Below are the code and all the weights of a small trained network. Each question names an input and a target symbol and asks about switching units off, where a switched-off unit gives its printed mean instead of its output.

import numpy as np


def w(rows, s, z=0):
    codes = np.array(rows[::2]) - 128.0
    scale = np.full(codes.shape[1], s)
    scale[-1] = z or s
    return codes * scale


def f(y):
    return np.maximum(y, 0)


def softmax(a):
    e = np.exp(a - a.max(-1, keepdims=True))
    return e / e.sum(-1, keepdims=True)


def log_softmax(a):
    a = a - a.max(-1, keepdims=True)
    return a - np.log(np.exp(a).sum(-1, keepdims=True))


def net(x, mask):
    ids = ['δηλξφψ'.index(c) for c in x.split()]
    T = len(ids)
    res = E[ids] + P[:T]
    u = 0
    for l in range(2):
        r = res
        for j in range(3):
            rows = slice(2 * j, 2 * j + 2)
            q, k, v = (r @ M[l][rows].T for M in (Q, K, V))
            z = softmax(np.where(np.tri(T) > 0, q @ k.T / 2**0.5, -1e9)) @ v
            o = O[l][rows]
            res = res + np.where(mask[u + j], z, o[:, -1]) @ o[:, :-1]
        u += 3
        y = f(res @ A[l][:, :-1].T + A[l][:, -1])
        res = res + np.where(mask[u : u + 8], y, B[l][:, -1]) @ B[l][:, :-1]
        u += 8
    return log_softmax(res[-1] @ U[:, :-1].T + U[:, -1])


Q, K, V, O, A, B = {}, {}, {}, {}, {}, {}
E = w([
[38,107,129,146,133,119,62,100],'δ',
[171,176,98,66,195,137,155,60],'η',
[150,53,125,145,123,114,148,166],'λ',
[145,140,83,103,224,107,161,211],'ξ',
[220,76,103,115,77,150,73,118],'φ',
[150,109,25,111,209,249,105,140],'ψ',
],0.018)
P = w([
[173,62,185,92,125,84,86,111],'0',
[231,131,112,215,145,123,102,153],'1',
[155,106,128,37,89,162,127,193],'2',
[127,71,163,89,134,71,122,73],'3',
[183,142,108,242,135,109,141,141],'4',
[122,118,195,51,54,187,170,198],'5',
[93,88,113,87,152,86,129,62],'6',
[149,146,136,251,130,150,170,127],'7',
[110,161,183,94,85,198,134,199],'8',
],0.014)
Q[0] = w([
[139,120,119,92,47,181,174,213],'0.h1',
[61,184,119,132,91,140,99,170],'0.h1',
[207,97,94,109,101,182,116,172],'0.h2',
[99,108,105,232,169,169,118,39],'0.h2',
[47,163,71,210,120,105,89,79],'0.h3',
[108,119,160,30,64,198,126,255],'0.h3',
],0.0096)
K[0] = w([
[60,172,114,149,73,196,120,93],'0.h1',
[46,140,163,162,98,161,73,152],'0.h1',
[81,158,117,138,102,131,178,120],'0.h2',
[152,85,147,150,128,106,93,184],'0.h2',
[165,58,129,117,118,113,38,190],'0.h3',
[6,184,107,154,129,240,137,62],'0.h3',
],0.011)
V[0] = w([
[191,23,51,123,175,44,130,79],'0.h1',
[254,157,230,76,69,116,77,230],'0.h1',
[118,53,122,152,116,186,90,163],'0.h2',
[128,167,114,171,90,191,179,26],'0.h2',
[144,75,103,127,202,224,239,101],'0.h3',
[187,157,155,98,142,69,187,161],'0.h3',
],0.0046)
O[0] = w([
[105,127,99,195,177,193,168,112,253],'0.h1',
[147,84,145,165,133,197,180,96,184],'0.h1',
[58,166,132,209,110,126,116,115,141],'0.h2',
[138,53,195,198,165,191,88,124,73],'0.h2',
[79,126,76,106,123,241,162,148,196],'0.h3',
[148,100,192,255,153,119,95,76,166],'0.h3',
],0.0075,0.0056)
A[0] = w([
[114,83,188,119,215,98,127,158,116],'0.n1',
[121,100,123,101,77,98,65,6,4],'0.n2',
[94,24,152,139,105,58,76,64,124],'0.n3',
[227,178,104,187,100,86,189,136,138],'0.n4',
[58,138,101,27,125,107,146,42,204],'0.n5',
[137,178,122,229,225,168,119,85,78],'0.n6',
[163,159,97,2,123,141,183,128,74],'0.n7',
[96,169,130,91,202,127,178,158,116],'0.n8',
],0.0083,0.004)
B[0] = w([
[97,41,221,136,171,123,42,96,159],'0.n1',
[128,253,116,118,57,167,106,133,153],'0.n2',
[113,106,1,112,102,189,203,90,167],'0.n3',
[38,100,86,180,111,141,113,121,197],'0.n4',
[125,84,199,71,172,141,79,57,196],'0.n5',
[140,91,130,149,73,95,68,125,254],'0.n6',
[118,246,134,181,112,142,86,187,210],'0.n7',
[80,76,139,211,91,136,83,166,197],'0.n8',
],0.009,0.0097)
Q[1] = w([
[120,185,175,255,92,126,103,98],'1.h1',
[58,112,74,202,109,94,219,126],'1.h1',
[114,31,95,208,143,94,132,128],'1.h2',
[177,162,154,217,15,58,81,137],'1.h2',
[91,122,206,96,213,82,143,119],'1.h3',
[149,82,98,203,99,171,93,114],'1.h3',
],0.0078)
K[1] = w([
[122,174,233,117,114,173,118,151],'1.h1',
[119,75,132,101,68,157,165,157],'1.h1',
[92,101,196,74,143,179,127,159],'1.h2',
[151,165,234,122,2,137,100,189],'1.h2',
[131,96,110,167,202,58,104,75],'1.h3',
[116,114,241,98,118,145,158,168],'1.h3',
],0.0084)
V[1] = w([
[163,56,104,135,17,107,74,160],'1.h1',
[150,110,141,82,74,89,200,123],'1.h1',
[22,63,102,58,164,148,81,49],'1.h2',
[51,137,177,88,214,70,168,94],'1.h2',
[105,117,187,254,105,132,76,83],'1.h3',
[198,179,131,67,71,200,82,22],'1.h3',
],0.007)
O[1] = w([
[190,231,149,94,183,117,110,165,162],'1.h1',
[97,117,2,165,46,120,62,169,2],'1.h1',
[51,123,169,165,30,195,88,94,220],'1.h2',
[48,123,112,150,122,95,139,65,8],'1.h2',
[218,82,75,133,162,82,151,115,183],'1.h3',
[162,52,128,63,23,149,59,161,177],'1.h3',
],0.008,0.0096)
A[1] = w([
[104,71,216,74,175,57,103,100,62],'1.n1',
[223,84,161,149,192,103,135,74,49],'1.n2',
[25,94,199,69,143,175,70,98,82],'1.n3',
[83,89,105,169,166,149,199,49,2],'1.n4',
[192,34,119,124,188,33,86,81,151],'1.n5',
[198,168,114,45,34,198,186,94,21],'1.n6',
[158,225,115,108,186,199,185,181,22],'1.n7',
[112,151,86,195,107,103,85,254,157],'1.n8',
],0.0069,0.0046)
B[1] = w([
[165,204,68,161,74,109,169,102,169],'1.n1',
[124,135,190,150,102,102,105,208,207],'1.n2',
[193,147,137,158,135,78,169,179,244],'1.n3',
[101,118,137,73,90,50,91,206,174],'1.n4',
[63,106,69,113,87,80,122,107,209],'1.n5',
[135,161,114,212,144,160,179,136,214],'1.n6',
[67,98,96,117,79,108,109,105,217],'1.n7',
[127,165,162,110,87,64,154,1,206],'1.n8',
],0.0092,0.012)
U = w([
[54,196,166,81,20,174,129,185,2],'δ',
[75,52,96,17,93,169,190,155,255],'η',
[136,169,92,133,130,174,213,95,145],'λ',
[112,160,103,137,105,127,123,254,35],'ξ',
[181,161,159,2,66,99,138,132,141],'φ',
[128,107,251,90,166,200,100,153,189],'ψ',
],0.0063)

Each question gives the input, a string of symbols that net reads in full, and the target symbol t.
The units are the heads (2 rows each of Q, K, V and O) and the neurons (one row each of A and B). Each row of codes is followed by its name. A weight is (code - 128) times the scale printed after its matrix; where a second scale follows, it is the last column's (O, A, B and U).
mask holds one flag per unit, layer by layer, with each layer's heads first. A switched-off unit (its flag False) gives its mean, the last column of its rows in O or B, instead of its output. The means were averaged over made-up inputs and are rounded, as every weight is.
A unit's drop is (log p(t) with every unit on - log p(t) with that unit switched off) / (log p(t) with every unit on - log p(t) with every unit switched off).
The circuit of an input: a set's keep is (log p(t) with only the set's units on - log p(t) with every unit switched off) / (log p(t) with every unit on - log p(t) with every unit switched off). Starting from the 12 units with the biggest drops (on a tie, the unit counted first), units are removed one at a time, each time the one whose removal leaves the highest keep (on an exact tie, the one counted first), for as long as the keep stays at least 0.8.
units of the circuit, in order: the units of the circuit, biggest drop first
most important unit: the unit with the biggest drop
k most important neurons: the k neurons with the biggest drops, biggest first
k most important neurons of layer l: the k neurons of layer l with the biggest drops, biggest first
heads that matter: for each layer, one digit per head in row order, 1 if its drop is at least 0.15 and else 0, layers parted by /
input λ δ ψ ξ ξ ψ ψ λ η, target ψ: most important unit	0.n5
input ψ ψ δ φ ψ, target δ: units of the circuit, in order	(1.h2; 0.n5; 0.n6)
input φ η ψ δ φ ξ, target φ: units of the circuit, in order	(1.n8; 0.h3; 1.h2; 0.n7)
input φ ψ φ, target δ: units of the circuit, in order	(0.h3; 0.n7)
input ξ ξ ξ, target λ: heads that matter	010 / 001
input η φ φ δ ψ δ η ψ ψ, target δ: units of the circuit, in order	(0.h3; 0.n7; 1.h3)
input λ η λ η ψ δ φ, target λ: units of the circuit, in order	(1.n6; 0.n3; 0.n2; 0.n6)
input ψ η η δ φ φ φ ψ, target φ: 2 most important neurons	(0.n6; 1.n8)
input η η λ δ η λ φ δ, target λ: units of the circuit, in order	(1.h3; 1.n2)
input δ η ξ ξ η, target ξ: 2 most important neurons	(1.n4; 0.n3)
input δ δ ξ, target φ: 2 most important neurons of layer 0	(0.n3; 0.n7)
input η δ λ η λ φ, target ψ: units of the circuit, in order	(0.h2; 1.n5; 1.n7)
input ξ η δ ξ ξ, target δ: 2 most important neurons of layer 0	(0.n5; 0.n6)
input η ψ ψ ψ η ξ δ δ, target ξ: 4 most important neurons of layer 0	(0.n7; 0.n8; 0.n5; 0.n3)
input η η λ λ φ η δ φ, target η: most important neuron	(0.n7)
input φ λ φ η ψ δ λ δ φ, target φ: units of the circuit, in order	(0.h1; 1.h2)
input δ ψ η ψ φ, target η: 3 most important neurons	(0.n7; 0.n3; 0.n4)
input δ φ ψ ξ ψ ξ, target δ: 4 most important neurons	(1.n7; 0.n6; 0.n7; 0.n8)
input ξ λ λ δ ξ, target λ: heads that matter	000 / 101
input δ δ η φ ψ φ δ λ, target φ: heads that matter	000 / 110
input η η ξ, target ψ: most important unit	0.n1
input λ ξ λ η φ ξ λ δ, target ξ: 4 most important neurons	(1.n4; 0.n7; 0.n8; 1.n2)
input δ ξ ξ λ φ, target ξ: 3 most important neurons	(0.n7; 0.n3; 0.n8)
input ξ λ δ ξ ξ ξ λ φ, target ξ: heads that matter	000 / 011
input λ λ η η η, target η: heads that matter	000 / 100
input ξ ψ ξ ξ δ ξ ψ η, target ξ: 2 most important neurons	(0.n7; 1.n4)
input ξ δ δ φ φ, target δ: 2 most important neurons	(0.n5; 0.n4)
input ψ φ δ, target φ: 2 most important neurons of layer 0	(0.n5; 0.n4)
